x = [140 143 142 149 137 146 135 136 140 146 147 137 148 145 147]
The last entry: 147
The fifth entry? 137
The second entry from the right is 145
The smallest entry? 135
The first entry -> 140

m =
[[128 133 136 137 130 135 124 123 119 112]
 [135 143 118 128 121 116 125 126 127 137]
 [144 127 133 134 146 130 129 132 143 149]
 [149 154 127 142 133 121 117 118 124 130]
 [124 143 118 133 136 123 124 121 113 122]]
The entry directly below the largest entry -> 143
The last entry, reading row by row?
Answer: 122
The entry just right of 119: 112
The first entry, reading row by row is 128
The largest entry in the last column is 149
The 2nd entry on the main diagonal: 143
The 3rd-last entry, reading row by row?
Answer: 121
The 3rd smallest entry?
Answer: 116
The entry just right of 142?
Answer: 133
The entry just right of the largest entry?
Answer: 127
The entry in the bottom-left corner?
Answer: 124
The maximum: 154
The last entry in the row that holds the largest entry?
Answer: 130
The largest entry in the first row is 137
The third entry on the diagonal from the top-right corner?
Answer: 132
The entry directly below 112: 137
The entry directly above 144?
Answer: 135

Read these off the row that follows.
1) Find the 2nd entry from the left.
2) Find the first entry from the right.
3) Find the 2nd entry from the right.
4) Find the 3rd entry from the left.
[118 120 120 123 122 120 126 125 136 129 106 125 123 117 126]
1) 120
2) 126
3) 117
4) 120

[[126 143 131 128 126 127 129 130 129 114 129 131 109 117]
 [129 113 132 137 131 131 150 107 137 124 135 129 124 137]
 [127 120 124 126 132 124 143 149 131 115 125 129 117 132]]
Indices start at 0.
Which number is the entry in the top-right corner?
Answer: 117
Which number is the entry at row 1, column 0?
Answer: 129
The entry at row 2, column 0: 127
The top entry of the column that holds the largest entry -> 129
The bottom entry of the column that holds the largest entry is 143
The entry just right of the smallest entry: 137
The top-left entry: 126
Which number is the entry directly below 128?
Answer: 137
Which number is the entry directly below the smallest entry?
Answer: 149
Which number is the entry at row 0, column 1?
Answer: 143
Which number is the entry in the bottom-right corner?
Answer: 132
Which number is the entry just left of the largest entry?
Answer: 131
The entry in row 1 and column 1: 113
The entry just left of the smallest entry is 150

X =
149	130	136	141	140	134	120
147	129	136	121	136	136	139
137	128	132	116	132	131	143
107	126	119	119	104	135	127
156	130	140	129	158	121	139
139	128	133	103	133	132	157
132	129	129	149	132	127	108
116	127	122	132	102	145	114
141	128	133	114	120	148	140
Read off the entry just right of 103.
Answer: 133
Read off the bottom-left entry.
Answer: 141
The entry directly below the centre entry -> 103
Read off the top-right entry.
Answer: 120
The entry directly above 135 -> 131
Read off the entry at the centre.
Answer: 129
The entry in the top-left corner: 149
Read off the top entry of the column that holds the largest entry.
Answer: 140
The last entry, reading row by row -> 140
Read off the smallest entry in the last column.
Answer: 108
Read off the entry directly below 107.
Answer: 156
The entry just left of the centre entry is 140
The third entry from the end, reading row by row: 120
Read off the entry just right of 131.
Answer: 143
Read off the entry just right of the smallest entry.
Answer: 145
Read off the first entry of the smallest entry's row.
Answer: 116
The entry just right of the largest entry: 121
Read off the fourth entry, reading row by row.
Answer: 141
The smallest entry in the last row -> 114

Questions about the grid below. Counting starts at 0.
1) Report the entry at row 1, column 0.
2) Report the entry at row 2, column 1.
3) Report the entry in the bottom-right corner.
4) Report the top entry of the column that holds the largest entry.
5) Report the top-left entry.
6) Report the entry in row 0 and column 1.
7) Report the bottom-left entry.
8) Report the entry just right of the largest entry.
[[117 124 130 133 122 138 114 130 124 134 124 128 123 123]
 [123 139 123 125 123 128 134 118 119 135 133 124 123 129]
 [110 132 114 127 132 142 107 115 142 135 128 122 129 124]
 [118 129 134 120 139 123 122 121 119 115 136 118 139 132]
 [111 129 128 124 124 125 105 126 130 122 123 118 122 133]
 [123 127 130 130 125 132 120 107 133 132 128 120 125 139]
 [134 150 133 128 128 126 130 114 144 136 126 125 124 132]
 [132 125 120 130 129 127 112 130 138 136 123 128 124 122]
 [136 134 130 130 127 114 146 134 132 126 132 150 129 134]
 [144 144 127 124 125 141 120 124 129 110 121 123 131 124]
 [125 135 119 118 123 114 153 116 131 117 124 122 132 130]
 [109 125 120 130 124 129 143 114 127 123 117 136 122 137]]
1) 123
2) 132
3) 137
4) 114
5) 117
6) 124
7) 109
8) 116

arr = [147 157 112 123 102 133 129 131]
The first entry from the right -> 131
Report the 3rd largest entry.
A: 133
Report the 3rd entry from the left.
A: 112

W =
[[103, 138, 125, 131, 132, 143, 148, 140],
 [120, 131, 156, 140, 122, 123, 130, 145],
 [131, 103, 117, 152, 120, 119, 140, 115]]
The entry in the top-right corner: 140
Read off the smallest entry in the last column.
A: 115
Read off the maximum.
A: 156
The entry just right of 117 -> 152
Read off the entry in the top-left corner.
A: 103
Read off the entry just left of 130.
A: 123
The entry directly below the largest entry -> 117
Read off the entry just left of the largest entry.
A: 131
Read off the 5th entry, reading row by row.
A: 132
The largest entry in the first column is 131
Read off the entry just right of 138.
A: 125
Read off the entry just right of 156.
A: 140

Read these off the grid that follows.
1) Find the smallest entry.
2) Find the 5th-last entry, reading row by row.
3) Find the bottom-left entry.
4) Find the top-right entry.
5) Find the entry directly above 142.
6) Find the largest entry in the last row.
7) Find the third smallest entry.
8) Find the second smallest entry.
[[126, 112, 145, 127],
 [136, 150, 135, 133],
 [126, 115, 140, 131],
 [142, 105, 150, 144]]
1) 105
2) 131
3) 142
4) 127
5) 126
6) 150
7) 115
8) 112

[[137 129 120 131 112 130 112 136 153 158 143 120 112 110 118 130]
 [128 125 123 132 123 127 126 130 127 134 131 122 129 125 129 128]
 [124 131 126 128 130 129 122 130 134 132 131 139 126 125 128 132]
 [123 136 126 134 129 130 137 130 126 129 132 137 127 134 128 124]
 [124 128 131 114 124 133 123 124 127 123 130 133 130 131 129 118]
 [131 139 122 120 129 103 130 109 132 130 124 122 138 137 133 131]
 [132 127 127 126 132 122 134 122 129 128 126 136 131 125 133 131]
 [124 134 133 135 135 133 130 131 126 124 124 135 126 131 127 132]
 [129 124 126 127 128 128 128 128 127 129 128 129 130 123 129 132]
 [136 139 133 145 129 136 140 137 123 117 120 113 121 145 137 118]
 [129 130 123 132 121 136 131 134 130 130 135 128 125 126 132 122]]
Indices start at 0.
The entry in row 2 and column 2 -> 126
Give the entry in row 2 and column 0.
124
Give the entry at row 1, column 1.
125
The top-right entry: 130
The entry at row 0, column 1 is 129
Give the top-left entry.
137
The entry directly below the smallest entry: 122
The entry at row 0, column 2: 120
Give the bottom-left entry.
129
The entry in the bottom-right corner -> 122
The top entry of the column that holds the largest entry is 158
The entry in row 1 and column 0: 128
Give the entry just left of the largest entry.
153
The bottom entry of the column that holds the smallest entry -> 136
The entry at row 1, column 2 is 123
Give the entry just right of the largest entry.
143
Give the entry directly below the largest entry.
134
